Below is a small trained network, with its code and all its weights. Each question gives an input and a target symbol and asks what happens when units are switched off, that is, made to give their printed mean instead of their output.

import numpy as np


def w(rows, s, z=0):
    codes = np.array(rows[::2]) - 128.0
    scale = np.full(codes.shape[1], s)
    scale[-1] = z or s
    return codes * scale


def norm(h):
    return h / np.sqrt((h * h).mean(-1, keepdims=True) + 1e-5)


def f(y):
    return np.maximum(y, 0)


def softmax(a):
    e = np.exp(a - a.max(-1, keepdims=True))
    return e / e.sum(-1, keepdims=True)


def log_softmax(a):
    a = a - a.max(-1, keepdims=True)
    return a - np.log(np.exp(a).sum(-1, keepdims=True))


def net(x, mask):
    ids = ['αγηθπφ'.index(c) for c in x.split()]
    T = len(ids)
    res = E[ids] + P[:T]
    r = norm(res)
    for j in range(2):
        rows = slice(2 * j, 2 * j + 2)
        q, k, v = (r @ M[0][rows].T for M in (Q, K, V))
        z = softmax(np.where(np.tri(T) > 0, q @ k.T / 2**0.5, -1e9)) @ v
        o = O[0][rows]
        res = res + np.where(mask[j], z, o[:, -1]) @ o[:, :-1]
    y = f(norm(res) @ A[0][:, :-1].T + A[0][:, -1])
    res = res + np.where(mask[2:10], y, B[0][:, -1]) @ B[0][:, :-1]
    return log_softmax(norm(res)[-1] @ U[:, :-1].T + U[:, -1])


Q, K, V, O, A, B = {}, {}, {}, {}, {}, {}
E = w([
[119,166,81,181,43,125,206],'α',
[118,147,141,161,21,60,81],'γ',
[97,170,105,116,141,170,146],'η',
[94,74,117,162,89,3,214],'θ',
[127,188,135,197,127,52,213],'π',
[130,152,82,249,71,90,83],'φ',
],0.0013)
P = w([
[153,84,139,108,179,167,110],'0',
[2,132,195,132,97,93,125],'1',
[121,203,200,163,79,78,107],'2',
[206,46,125,160,92,103,110],'3',
[42,149,69,82,99,129,193],'4',
[123,188,151,127,100,101,107],'5',
[206,54,123,165,102,107,119],'6',
[90,164,45,85,104,115,202],'7',
[122,185,119,83,118,120,117],'8',
[199,46,114,161,109,123,116],'9',
],0.0023)
Q[0] = w([
[198,50,60,166,135,170,96],'head 0',
[47,216,121,80,136,141,175],'head 0',
[187,42,79,141,103,109,155],'head 1',
[124,1,93,168,84,55,150],'head 1',
],0.0059)
K[0] = w([
[102,84,122,129,185,208,90],'head 0',
[126,181,69,166,57,41,220],'head 0',
[92,75,143,120,235,205,131],'head 1',
[168,61,166,130,254,190,98],'head 1',
],0.0057)
V[0] = w([
[117,104,149,55,157,195,1],'head 0',
[127,124,211,167,78,83,40],'head 0',
[70,153,250,89,146,96,147],'head 1',
[67,85,75,74,60,100,190],'head 1',
],0.0027)
O[0] = w([
[137,252,88,100,90,50,107,6],'head 0',
[106,92,71,13,163,205,190,164],'head 0',
[214,93,32,102,157,112,63,125],'head 1',
[244,202,158,125,49,129,177,137],'head 1',
],0.0027,0.0013)
A[0] = w([
[142,162,169,61,76,119,110,67],'neuron 0',
[134,126,32,39,147,129,140,87],'neuron 1',
[3,121,117,156,138,112,164,2],'neuron 2',
[139,166,149,100,89,148,186,169],'neuron 3',
[165,92,110,156,96,68,84,122],'neuron 4',
[213,115,157,116,129,193,149,152],'neuron 5',
[157,88,130,93,112,127,75,92],'neuron 6',
[211,120,148,127,183,89,170,82],'neuron 7',
],0.0038,0.00099)
B[0] = w([
[117,42,140,167,192,157,120,167],'neuron 0',
[124,217,190,144,160,203,254,229],'neuron 1',
[115,102,101,30,49,91,135,231],'neuron 2',
[97,127,183,140,230,167,110,249],'neuron 3',
[101,199,100,85,228,146,114,207],'neuron 4',
[132,152,193,113,74,87,83,213],'neuron 5',
[164,93,96,93,121,185,170,148],'neuron 6',
[194,159,98,59,68,206,79,158],'neuron 7',
],0.003,0.0022)
U = w([
[138,100,232,250,97,102,130,41],'α',
[66,78,119,58,65,88,129,196],'γ',
[113,222,91,159,169,47,63,245],'η',
[117,190,110,109,160,197,223,134],'θ',
[253,134,121,92,60,150,81,52],'π',
[149,23,85,158,221,162,81,133],'φ',
],0.0049,0.0011)

Each question gives the input, a string of symbols that net reads in full, and the target symbol t.
The units are the heads (2 rows each of Q, K, V and O) and the neurons (one row each of A and B). Each row of codes is followed by its name. A weight is (code - 128) times the scale printed after its matrix; where a second scale follows, it is the last column's (O, A, B and U).
mask holds one flag per unit, heads first, then neurons. A switched-off unit (its flag False) gives its mean, the last column of its rows in O or B, instead of its output. The means were averaged over made-up inputs and are rounded, as every weight is.
A unit's drop is (log p(t) with every unit on - log p(t) with that unit switched off) / (log p(t) with every unit on - log p(t) with every unit switched off).
The circuit of an input: a set's keep is (log p(t) with only the set's units on - log p(t) with every unit switched off) / (log p(t) with every unit on - log p(t) with every unit switched off). Starting from all 10 units, units are removed one at a time, each time the one whose removal leaves the highest keep (on an exact tie, the one counted first), for as long as the keep stays at least 0.8.
units of the circuit, in order: the units of the circuit, biggest drop first
most important unit: the unit with the biggest drop
top k neurons: the k neurons with the biggest drops, biggest first
which heads matter: for each layer, one digit per head in row order, 1 if its drop is at least 0.15 and else 0, layers parted by /
drop when u is switched off: that unit's drop, to one decimal
input φ π η γ, target γ: most important unit => head 1
input φ η π η η η α, target γ: units of the circuit, in order => [head 1; neuron 2; head 0]
input η η η α η π, target π: units of the circuit, in order => [neuron 7; head 1; head 0]
input η η η π α η γ, target η: units of the circuit, in order => [head 0; neuron 4]
input γ η θ π, target θ: units of the circuit, in order => [head 0; neuron 1]
input α π η η η α γ α η η, target α: which heads matter => 01
input γ η φ α η α φ, target θ: which heads matter => 10
input α α η γ γ π η γ α α, target α: units of the circuit, in order => [head 1; head 0]
input π α α γ, target φ: units of the circuit, in order => [head 1; neuron 4]
input φ γ η φ, target γ: top 2 neurons => [neuron 2; neuron 3]
input γ η α η π η, target π: units of the circuit, in order => [head 0; head 1; neuron 5; neuron 3]
input η η γ α η η η η π, target π: units of the circuit, in order => [neuron 7; head 0; head 1]
input η γ η η α η, target α: top 2 neurons => [neuron 5; neuron 4]
input θ π η η α γ θ, target π: most important unit => neuron 7
input η α η η π α π φ, target γ: top 2 neurons => [neuron 2; neuron 1]
input α π η π α α, target α: drop when neuron 5 is switched off => 0.2
input π γ α π, target φ: drop when head 1 is switched off => 1.0
input η α γ α α η φ, target η: drop when head 0 is switched off => 0.6
input η η α η θ η α, target η: drop when head 1 is switched off => 0.1
input η θ π η η η φ φ γ, target φ: most important unit => neuron 0
